Here is a tiny trained network, its code and every weight. The questions are about switching its units off for an input and a class, where a switched-off unit gives its printed mean instead of its output.

import numpy as np


def w(rows, s, z=0):
    codes = np.array(rows[::2]) - 128.0
    scale = np.full(codes.shape[1], s)
    scale[-1] = z or s
    return codes * scale


def f(y):
    return np.maximum(y, 0)


def log_softmax(a):
    a = a - a.max(-1, keepdims=True)
    return a - np.log(np.exp(a).sum(-1, keepdims=True))


def net(x, mask):
    res = np.array(x, float).reshape(1, 7) / 4 @ E
    y = f(res @ A[0][:, :-1].T + A[0][:, -1])
    res = res + np.where(mask, y, B[0][:, -1]) @ B[0][:, :-1]
    return log_softmax(res[-1] @ U[:, :-1].T + U[:, -1])


A, B = {}, {}
E = w([
[174,2,150,85,56,142,144],'x0',
[99,126,248,135,132,102,189],'x1',
[152,107,143,49,182,6,229],'x2',
[40,133,51,114,107,153,200],'x3',
[55,126,74,235,104,27,108],'x4',
[203,144,156,224,214,102,170],'x5',
[201,180,57,135,6,41,76],'x6',
],0.0099)
A[0] = w([
[136,139,147,160,171,113,85,13],'neuron 1',
[147,86,185,76,78,190,192,226],'neuron 2',
[178,39,98,172,166,63,174,219],'neuron 3',
[21,125,167,112,119,133,117,216],'neuron 4',
[173,188,74,150,82,137,143,134],'neuron 5',
[135,66,142,116,113,156,138,69],'neuron 6',
[87,117,131,150,123,110,139,43],'neuron 7',
[50,148,181,139,73,93,92,134],'neuron 8',
[124,117,102,225,53,124,112,199],'neuron 9',
[95,77,122,86,108,188,83,181],'neuron 10',
[127,154,186,135,154,174,40,192],'neuron 11',
[157,160,166,156,171,131,53,53],'neuron 12',
[54,131,152,141,156,118,168,71],'neuron 13',
[123,156,107,167,133,148,182,113],'neuron 14',
[129,126,68,103,117,146,113,241],'neuron 15',
[69,168,123,123,168,144,195,127],'neuron 16',
[146,143,157,46,141,139,218,207],'neuron 17',
[80,120,147,109,137,152,247,167],'neuron 18',
[116,125,115,131,147,62,139,3],'neuron 19',
],0.013,0.0058)
B[0] = w([
[199,108,117,203,73,149,188,160],'neuron 1',
[216,32,134,40,136,237,184,249],'neuron 2',
[188,146,127,165,87,9,121,234],'neuron 3',
[7,137,86,135,57,155,204,215],'neuron 4',
[102,119,126,148,157,84,2,184],'neuron 5',
[167,74,130,116,98,175,161,171],'neuron 6',
[87,155,159,148,78,155,101,149],'neuron 7',
[32,137,141,91,30,130,124,191],'neuron 8',
[105,54,181,152,74,85,50,224],'neuron 9',
[214,120,20,118,97,254,141,214],'neuron 10',
[133,189,206,153,108,242,138,213],'neuron 11',
[139,215,229,185,115,174,137,183],'neuron 12',
[61,156,81,117,173,113,156,193],'neuron 13',
[115,105,131,179,183,110,53,166],'neuron 14',
[142,181,39,114,114,105,70,194],'neuron 15',
[74,191,51,200,229,120,201,209],'neuron 16',
[137,158,181,43,221,114,181,245],'neuron 17',
[120,95,74,98,165,130,221,238],'neuron 18',
[164,87,108,144,150,48,170,160],'neuron 19',
],0.0086,0.017)
U = w([
[183,74,154,192,112,1,150,254],'0',
[220,14,50,87,73,227,137,18],'1',
[32,118,94,96,5,159,130,25],'2',
[170,245,35,67,172,110,71,173],'3',
[194,73,221,12,187,104,202,68],'4',
[155,205,229,189,133,204,103,235],'5',
[130,112,116,169,81,96,25,45],'6',
[52,159,78,195,237,118,208,135],'7',
],0.0096,0.0067)

Each question gives the input, the list of numbers given to net, and the class t.
The units are the neurons (one row each of A and B). Each row of codes is followed by its name. A weight is (code - 128) times the scale printed after its matrix; where a second scale follows, it is the last column's (A, B and U).
mask holds one flag per neuron, in row order. A switched-off neuron (its flag False) gives its mean, the last column of its row in B, instead of its output. The means were averaged over made-up inputs and are rounded, as every weight is.
A unit's drop is (log p(t) with every unit on - log p(t) with that unit switched off) / (log p(t) with every unit on - log p(t) with every unit switched off).
The circuit of an input: a set's keep is (log p(t) with only the set's units on - log p(t) with every unit switched off) / (log p(t) with every unit on - log p(t) with every unit switched off). Starting from the 12 units with the biggest drops (on a tie, the unit counted first), units are removed one at a time, each time the one whose removal leaves the highest keep (on an exact tie, the one counted first), for as long as the keep stays at least 0.8.
units of the circuit, in order: the units of the circuit, biggest drop first
k most important neurons: the k neurons with the biggest drops, biggest first
drop of u: that unit's drop, to one decimal
input [3,-8,-8,6,-5,1,8], class 6: units of the circuit, in order => neuron 5
input [-2,-8,-6,3,0,-7,5], class 6: units of the circuit, in order => neuron 9; neuron 5
input [4,1,-6,-6,-1,0,8], class 6: 3 most important neurons => neuron 9; neuron 5; neuron 17
input [8,1,-4,8,6,-7,-6], class 1: 4 most important neurons => neuron 10; neuron 2; neuron 6; neuron 18
input [2,-6,7,2,0,-3,1], class 3: units of the circuit, in order => neuron 15; neuron 2
input [-4,3,0,0,7,3,7], class 0: 2 most important neurons => neuron 19; neuron 10
input [0,2,-3,-7,-4,-4,-8], class 1: 2 most important neurons => neuron 2; neuron 10
input [-7,-8,-6,-7,4,6,5], class 5: 2 most important neurons => neuron 12; neuron 11
input [-5,4,1,8,-8,-4,8], class 3: 2 most important neurons => neuron 15; neuron 5
input [1,-8,1,-8,5,0,1], class 0: drop of neuron 2 => -0.1
input [-1,-6,-1,-6,5,-3,-4], class 5: drop of neuron 2 => 0.2
input [-2,8,3,-7,8,-8,6], class 2: drop of neuron 8 => 1.8
